Below is a small trained network, with its code and all its weights. Each question gives an input and a class and asks what happens when units are switched off, that is, made to give their printed mean instead of their output.

import numpy as np


def w(rows, s, z=0):
    codes = np.array(rows[::2]) - 128.0
    scale = np.full(codes.shape[1], s)
    scale[-1] = z or s
    return codes * scale


def f(y):
    return y / 2 * (1 + np.tanh(0.7978845608 * (y + 0.044715 * y**3)))


def log_softmax(a):
    a = a - a.max(-1, keepdims=True)
    return a - np.log(np.exp(a).sum(-1, keepdims=True))


def net(x, mask):
    res = np.array(x, float).reshape(1, 6) / 4 @ E
    y = f(res @ A[0][:, :-1].T + A[0][:, -1])
    res = res + np.where(mask, y, B[0][:, -1]) @ B[0][:, :-1]
    return log_softmax(res[-1] @ U[:, :-1].T + U[:, -1])


A, B = {}, {}
E = w([
[135,124,129,129,134,139,103],'x0',
[128,203,102,72,254,176,173],'x1',
[80,178,198,110,174,13,95],'x2',
[128,128,137,135,125,124,146],'x3',
[119,120,138,137,126,121,177],'x4',
[125,125,133,131,122,118,177],'x5',
],0.0083)
A[0] = w([
[126,131,183,111,168,57,112,70],'neuron 0',
[124,104,154,156,23,84,111,65],'neuron 1',
[120,174,151,159,150,92,112,42],'neuron 2',
[194,112,56,143,104,199,158,70],'neuron 3',
[167,133,82,97,177,136,157,253],'neuron 4',
[80,81,164,67,223,52,65,157],'neuron 5',
[146,254,160,82,209,126,136,174],'neuron 6',
],0.0083,0.0072)
B[0] = w([
[181,75,51,75,147,89,131,158],'neuron 0',
[57,78,144,164,230,160,72,174],'neuron 1',
[108,140,43,43,206,170,202,128],'neuron 2',
[109,76,72,95,153,10,158,184],'neuron 3',
[122,97,204,158,126,108,107,240],'neuron 4',
[161,106,117,126,111,105,137,214],'neuron 5',
[121,69,141,154,128,135,84,254],'neuron 6',
],0.013,0.009)
U = w([
[121,112,151,163,97,113,122,207],'0',
[127,102,53,108,142,92,150,75],'1',
[117,117,165,153,90,122,118,195],'2',
[134,121,153,167,103,126,118,187],'3',
[74,100,159,160,176,162,116,1],'4',
[124,119,151,146,97,137,128,203],'5',
[127,180,132,117,108,161,132,88],'6',
[141,253,97,118,126,153,135,66],'7',
],0.015,0.0084)

Each question gives the input, the list of numbers given to net, and the class t.
The units are the neurons (one row each of A and B). Each row of codes is followed by its name. A weight is (code - 128) times the scale printed after its matrix; where a second scale follows, it is the last column's (A, B and U).
mask holds one flag per neuron, in row order. A switched-off neuron (its flag False) gives its mean, the last column of its row in B, instead of its output. The means were averaged over made-up inputs and are rounded, as every weight is.
A unit's drop is (log p(t) with every unit on - log p(t) with that unit switched off) / (log p(t) with every unit on - log p(t) with every unit switched off).
The circuit of an input: a set's keep is (log p(t) with only the set's units on - log p(t) with every unit switched off) / (log p(t) with every unit on - log p(t) with every unit switched off). Starting from all 7 units, units are removed one at a time, each time the one whose removal leaves the highest keep (on an exact tie, the one counted first), for as long as the keep stays at least 0.8.
units of the circuit, in order: the units of the circuit, biggest drop first
top k neurons: the k neurons with the biggest drops, biggest first
drop of u: that unit's drop, to one decimal
input [-1,-1,-6,-3,3,-4], class 1: units of the circuit, in order	neuron 3
input [-2,6,8,8,5,3], class 1: top 4 neurons	neuron 0; neuron 2; neuron 5; neuron 1
input [0,-7,5,0,7,-3], class 4: top 2 neurons	neuron 1; neuron 3
input [6,6,8,-1,7,2], class 1: top 2 neurons	neuron 0; neuron 2
input [-5,-6,6,3,5,-4], class 1: top 2 neurons	neuron 4; neuron 0
input [-1,-8,7,-5,-1,3], class 4: top 2 neurons	neuron 1; neuron 3
input [7,-1,-8,-4,1,0], class 1: top 2 neurons	neuron 3; neuron 6
input [6,-4,8,-6,-8,3], class 1: units of the circuit, in order	neuron 0; neuron 4
input [4,-7,-1,-5,7,4], class 4: top 2 neurons	neuron 1; neuron 5
input [5,6,7,6,-1,2], class 1: top 3 neurons	neuron 0; neuron 2; neuron 5
input [5,-7,-4,-5,-2,3], class 4: top 2 neurons	neuron 1; neuron 5
input [-7,-8,8,-3,-4,-6], class 1: top 2 neurons	neuron 0; neuron 4
input [-2,2,-8,-1,-5,-6], class 1: top 2 neurons	neuron 3; neuron 6
input [-6,-4,-8,-1,4,2], class 1: top neuron	neuron 3
input [-4,-7,0,-3,1,-3], class 4: drop of neuron 2	0.0
input [2,-8,5,-3,-1,1], class 4: drop of neuron 1	1.2
input [-2,-8,-6,6,8,0], class 4: drop of neuron 1	1.1
